Where the symbols take the nodes:
c: DP->CN, PM->RF, SD->QM, RF->ML, LM->GQ, DD->RL, GN->DD, JP->JB, CL->TD, QB->CG, NC->SD, HN->GN, MJ->FP, ZL->LL, JH->CC, HR->LM, GP->HN, RM->HR, RR->GP, MQ->JR, RD->NC, CN->TQ, DJ->FC, HL->DD, ZZ->LM, LT->CC, TQ->LJ, NM->JB, PR->ZS, MF->SF, GQ->DT, LJ->TB, BR->CL, RZ->TQ, RC->QN, FP->HN, LL->NM, JR->FC, DM->CP, CC->CQ, JB->CG, QN->ZL, DT->QB, SZ->QM, RG->DJ, NR->RM, DH->NR, BS->HL, JQ->CL, MZ->RR, RL->DD, TD->TD, FC->JH, HT->DM, LC->DH, QM->LJ, CP->QM, ML->MZ, CG->MP, CQ->NT, ZS->HT, NT->CP, MP->ZS, TB->MF, SF->RG, RT->LL
q: DP->JB, PM->DD, SD->CC, RF->RM, LM->ZL, DD->MJ, GN->TD, JP->MF, CL->RM, QB->LL, NC->JQ, HN->CL, MJ->ZZ, ZL->CN, JH->JR, HR->TD, GP->RF, RM->DP, RR->BS, MQ->MZ, RD->GP, CN->ZS, DJ->NC, HL->GN, ZZ->MJ, LT->JH, TQ->HT, NM->RC, PR->NM, MF->CP, GQ->SF, LJ->CQ, BR->NR, RZ->MP, RC->ZL, FP->BR, LL->TQ, JR->RR, DM->CG, CC->RG, JB->QN, QN->RZ, DT->RG, SZ->LJ, RG->RD, NR->PR, DH->QB, BS->HN, JQ->ML, MZ->HL, RL->MJ, TD->HR, FC->SD, HT->DT, LC->LM, QM->CC, CP->LT, ML->BS, CG->SZ, CQ->DJ, ZS->MF, NT->FC, MP->JP, TB->NT, SF->QM, RT->TB
w: DP->DH, PM->ML, SD->JR, RF->MZ, LM->PR, DD->BS, GN->RL, JP->DT, CL->MJ, QB->DP, NC->JH, HN->FP, MJ->RR, ZL->NM, JH->SF, HR->BR, GP->MQ, RM->ZZ, RR->JQ, MQ->TB, RD->SD, CN->RC, DJ->LT, HL->RF, ZZ->CL, LT->CC, TQ->RM, NM->RC, PR->LC, MF->SZ, GQ->LJ, LJ->MF, BR->TD, RZ->TQ, RC->ZL, FP->MZ, LL->RZ, JR->NC, DM->CN, CC->NT, JB->QB, QN->LL, DT->MP, SZ->JP, RG->LJ, NR->HR, DH->RM, BS->PM, JQ->JR, MZ->HR, RL->HL, TD->FP, FC->CC, HT->TB, LC->NR, QM->TB, CP->RT, ML->RR, CG->NT, CQ->SZ, ZS->DM, NT->QM, MP->HT, TB->SF, SF->RT, RT->GQ

The rows follow the links: the fewer symbols apart two nodes are, the more alike their rows tend to be.

Name the node of each row.
  -3   -27   -39   -18     6    -9    44   -41   -47    17   -62   -88    66    16   -24    -6   -68   -34   -72    19   -38    31   -31    12    19   -39   -74     9    96    74   -16   -38   -18    -6    -1    65   -32    12  -103   -64   -34    44    16    -4    18    43    85    58    26   -51     0   -39    39    -3   -54    28   -21   -16   -67    21   -34   -27   -13    36: NT
 -43   -65   -58    38   -23    23   -87    16   -24   -31   -25    29    17    -6    -8    44   -70   -42   -14   -23    37    21   -13    25   -10   -56   -27   -27    76    99  -128    71   -40   -19    16    57    20    13   -81    61   -39    -6   -19   -16    -7    24    12   -66    -8    15   -20    23    54   -80    21    34     2    46     2   -56    26    21    -4    20: LL
   5   -26   -27    55    17   -46    33    13   -50   -16   -17   -33    47    26   -31    22  -113     7     2     0   -27    29   -17    36   -16   -66    -4    16   101   121   -19   -62   -15    32   -10    -7   -22    66   -14   -65   -25    -8   -66    34    -4    49    48    46    40     4   -37   -48    32   -68   -87    34    -6   -19   -65     4   -29   -36   -35    22: TB
 -55    17   -28    31   -41   -29   -29    37    33    15     9   -13   -15   -56    12   -31    63    67    54    73   -26   -37    40    35   -28     3    65   -45     1    32   -44   -59   -81    50     4     5   -59    -1    74    57     6   -19   -11   -92   -16   -61    53   -51    13    52    -2    44    47    28   -41     7     7    78    61    68   -38    27     7    32: LM
   7    63    16    -2    19    20    14    39    69     6    35    49   -44   -23    44   -61    96    58    45    50   -45    -7    15    15    17    39    46   -51  -109  -106    51   -13    26    -1    16   -45    22   -70    87    28    37     0    17   -61    17   -67   -17    -6   -17    12    23    57   -46    81    22   -27     5    31    27    58   -19    -4    10    -8: ZZ
 -30     8    44    -8   -39   -45   -10   -76    21   -29   -47   -46   -28   -10    -2    39    74   -24  -100   -75    11   -48   -19  -106    75    34   -15   -13   -26   -75    44   -30    26    36   -56    20    -6    29   -87   -55     3    12    76     0    -6   -14    33   -56   -32    -9     8   -86    -3    -9    15     4   -24    -3    37   -34     0    50   -45   -49: NC
  22    21    49    30     2   -15     9    15    20    18    76    52   -57    21    28     3    55    15    63   -32    13   -31     9   -24    -9    60    42    13   -94  -118    52   -30    38    27    -4   -72    19    15   100    10    70   -42     3    57    -9    27  -131     9   -17    26     2   -44   -67    12    12   -29    12    -6     1   -22    36     8    21   -45: MZ
 -34   -12   -12   -37   -27   -17    26   -73   -13     4   -79  -100    39    -6     3     8    10   -33  -118     5   -34     3   -30   -53    56    -7   -81   -20    30     4    11   -33    -4     1   -27    80   -22   -15  -124   -60   -24    53    72   -30    12     6    82     0   -17   -50    12   -59    29    18   -25    30   -30     6    -1    15   -33     2   -26     2: DJ
   9    19   -44    65    45    68    18    36    30     8    20    83   -62    17    30   -63    36    11    -5     9   -42     5   -38    25    38    29    -3   -57  -105  -122    33    11    43    19    39   -39    51   -70    37   -25    24    16   -35   -43    30   -39   -24   -18     3     0    -2    47   -89    43     1   -11   -20   -19   -37    13     2    18   -49   -54: TD
  33    68    40   -18    21     7    30    33    62    22    55    57   -20     4    64   -37    68    40    26    33   -34     6     4    18    24    51    15   -45  -115  -109    75    -5    51   -40    -3   -60    39   -60    85    27    27     8    32    -8    17   -27   -59    24   -29    -8    24    47   -54    67    31   -21     0    26    18    34   -17   -28    23   -14: MJ
  15   -41   -47   -13    19    10    44   -16   -84    15   -48   -57    45    29   -56    -3  -114   -33   -22    17   -19    37   -27    35   -25   -49   -48    54    97   113   -15     8    -8    -6    21    29   -21    14   -70   -61   -32    23   -51    29     3    40    60    63    51   -36   -17   -12    21   -29   -48    25    -3   -71   -82     6   -10   -45    -6    24: SZ

Each walk starts at a row. The symbols on each line, taken left to right, move it on to the next node.
Answer with the node's row; about right is enough.
 -45    -2    19   -21   -38   -50     0   -77     2   -19   -64   -82     2    -7     8    33    36   -35  -116   -42   -10   -22   -27   -91    72     4   -50   -17    12   -41    33   -37    13    29   -53    40    -6    16  -114   -58    -6    28    80    -5    -7     9    63   -30   -26   -18    15   -86    17    -5    -1    26   -33     3    15   -13    -7    32   -55   -36
w c w q w q:   -8   -26   -48   -25    -3     1    46   -42   -53    28   -68   -92    64    17   -15   -13   -59   -27   -73    25   -46    32   -29     0    16   -36   -86    10    89    63    -9   -33   -16    -7    -2    55   -28    -9  -101   -66   -28    43     5    -7    22    48    87    60    21   -54    11   -44    28     0   -50    30   -25   -26   -59    17   -42   -28   -10    16
c c c q c q q c w q:   17    31    61    17    -8   -44   -15     0    33    -4    67    40   -44    24    30    27    65    15    39   -53    31   -40    17   -48    18    65    45     4   -87  -114    65   -38    41    27   -16   -63    19    24    77     8    49   -34    22    65   -10    24  -123    -2   -25    29     2   -58   -54     7    32   -29    13     2    21   -34    28    12    14   -46
 -35    11    -5   -20   -48   -12    -9    10     8    29    -5   -62   -30   -52   -34   -39    94    37    57    80     3   -40    41    -2   -43    35    59     8    15    17    -9   -48   -96    62     2    10   -65     0    81    50     7    -4     1   -78   -22   -74    51   -31    23    33    23    46    27    65   -17   -26    12    37    70    76   -23    30    40    27
c c q w q q w:  -57   -44   -43    31   -41     5  -108    14    -6   -13   -10    18    24   -19    26    31   -13    -6    -9    -5    26     5    11    18   -14   -38   -19   -64    58    70  -137    46   -68   -17     1    68     1     8   -45    91   -30   -19    15   -48   -11    14    14   -77   -14    14    -8    30    66   -48    10    35     2    95    33   -23    14    33    13    36
w c c w w q q c c:    3   -48   -48    22    17   -17    37    -2   -55     0   -32   -41    46    28   -34     0  -114    -5    -9    10   -31    39   -24    46    -8   -70   -30    29   103   125   -32   -39   -28    20     1    26   -28    41   -50   -64   -36     4   -51    14     7    54    64    60    44   -12   -31   -34    33   -47   -73    35   -11   -28   -78     9   -28   -31   -33    29
  -2   -34   -42    15     8   -23    47   -18   -51    16   -44   -77    68    24   -20    -1   -87   -10   -42     8   -46    34   -30    25    19   -54   -57    12   101   102   -19   -54   -23    22     0    37   -29    30   -72   -74   -24    24   -20     3    10    44    79    67    31   -30   -20   -49    39   -31   -82    36   -21   -16   -74    15   -45   -29   -39    27
c w q q c q:  -17   -26   -26    -7    -2   -35    37   -48   -42    -1   -65   -98    49    12   -29    16   -70   -23   -82   -16   -28    12   -29   -10    31   -41   -61    19    87    67    -4   -40   -15    25   -25    49   -26    29  -102   -81   -39    27     6    11     5    29    89    30    24   -35    -6   -68    41   -32   -55    31   -17   -28   -56     8   -34    -8   -47    12
q q c w w c w c:   18    35    -7    47    35    49    12    20    56     0    37    76   -71    14    31   -61    71    21     7    -1   -24    -3   -20    -3    38    52    12   -43  -120  -152    58     7    58     9    23   -47    44   -50    60    -9    40     1    -3   -37    23   -57   -33   -25   -15     9     2    39   -81    53    14   -25   -18   -15     2     8    -1    25   -33   -46
 -13    17   -54    66    26    52    -3    35    28    14    10    49   -97    -6     1   -80    88    19    32    35   -37   -35    -4     9    16    42    30   -43   -80  -122    28   -10     8    58    34   -35    10   -42    80   -11    39    -1   -33   -66    11   -55     0   -28    16    29    -2    44   -72    60   -13   -27   -21   -11    -4    28     1    45   -30   -50
c w c c c q c c q c:   -8   -37   -31    41     2   -52    26     5   -37     5   -16   -51    58    18   -11    10   -94    14    -9    11   -41    12   -15    32     3   -59   -23     5    99   110   -22   -76   -38    35    -2    15   -33    45   -32   -62   -23    -6   -53     9    -6    57    66    49    29    -2   -30   -50    52   -54   -96    48   -18     4   -64    12   -35   -22   -29    35
q w w c q q w:   -9    -3    43    66    -8   -48    -8     4     4   -19    46    24   -43    27    -7    45     9     3    23   -82    17   -36     0   -47    -1    30    58    23   -29   -62    36   -60    24    77   -26   -71     7    77    50   -40    44   -50   -28    76   -35    43   -92   -27    -3    48   -22  -100   -39   -60   -14    -2    -4   -26   -17   -58    44    25   -35   -63
 -32    -4   -21   -65   -39    52    -9   -20   -24    53   -35   -74   -48   -28   -80   -58   101   -21    41    77    32   -43    50   -19   -73    44    18    52    16   -20    -8    18   -83    30    31    43   -63   -31    37    36    15    17    13   -47    -8   -52    33   -16    35     7    22    43    -8    90    24   -54    16   -28    58    49     6    31    65    -2
q q w c c w w q w:   12   -39   -28    18    24   -22    42     8   -47   -18   -23   -28    54     9   -42    10  -120    12     5     6   -21    34   -11    44   -13   -60    -8    49    97   133   -12   -22   -20     5    -3     0   -22    45   -38   -62   -34    18   -72    40    -3    32    57    47    42   -10   -34   -24    29   -62   -65    35    -6   -39   -70     4   -19   -39   -31    36
w c w w q q:  -33   -16   -15   -37   -14   -19    29   -62   -17    23   -75  -102    51     4     7     5   -13   -24  -110    20   -35     5   -29   -33    50   -16   -80   -21    53    22     8   -39   -13     4   -24    72   -20   -11  -117   -64   -25    51    59   -33    18    29   100    31   -11   -55    16   -50    37    16   -31    40   -37    16   -25    31   -40    -2   -16    15
  -7    25    64    30   -20   -30   -16   -21    37   -24    32    28   -66     5     8    31    81     0    -5   -68    32   -46     8   -79    39    53    47     1   -79  -127    61   -29    41    41   -44   -48     9    43    30   -18    48   -30    37    39   -13    -2   -74   -52   -39    33     0   -67   -52    -8    36    -9    -5   -19    39   -36    43    33   -12   -60
q c w c q c w q q c:    0   -66   -54   -49   -17    80   -48   -24   -69    20   -48   -18    -3     2   -66     6   -29   -82   -15     6    63    18     2    -5   -63   -23   -59    41    85    68   -89   105   -37   -32    37    85    -7   -10   -86    39   -31    17    -2    -2    13    19    14   -14    25   -25     6    39    24    -3    51    -2    12   -37     2   -42    45    13    45    12
c q w c q c:  -56   -44   -38    41   -41   -11  -102    14     5   -21    -5    32    24   -27    30    38   -28    -4   -13   -18    18    -5     5    20    -9   -49   -15   -67    51    72  -131    40   -58   -16     6    56     8     1   -42    80   -32   -15    12   -52   -13    10    25   -76   -29    24   -17    32    70   -65    14    38     9   106    37   -30    15    38    -9    32
 -39     5    55    14   -32   -47   -11   -62    37   -28   -16   -33   -40    -4     3    44    62   -20   -68   -82    33   -50   -10  -106    61    46     7    -2   -35  -107    48   -49    24    47   -52   -15    -4    47   -49   -46    28   -11    63    16   -14    -3    -3   -59   -43    10     1   -97   -12   -19     8    -2   -19    -4    42   -34    24    50   -44   -52
q w c c q w:   -2    16   -46    67    37    77     8    33    33     6    14    65   -88     7    10   -74    68     8    20     8   -34    -6   -17    17    30    36    11   -37  -100  -132    30     3    29    31    41   -41    36   -53    50   -21    43     5   -30   -62    26   -54    -2   -36    11    18    -2    46   -79    49     2   -17   -16   -32   -20    24    -1    43   -43   -49
q q c w q q w:   24   -42   -25   -26    38    40    23    -6   -76   -22   -45   -18    27     4   -83     9  -101   -53   -10    -1    24    36   -15    17   -38   -48   -14    88    93   125   -10    66    13   -27    18    23    -7    27   -60   -48   -45    21   -70    54     3    11    34    30    55   -32   -19    21     4   -44     5    15     8   -92   -43   -36    14   -23    -6     2
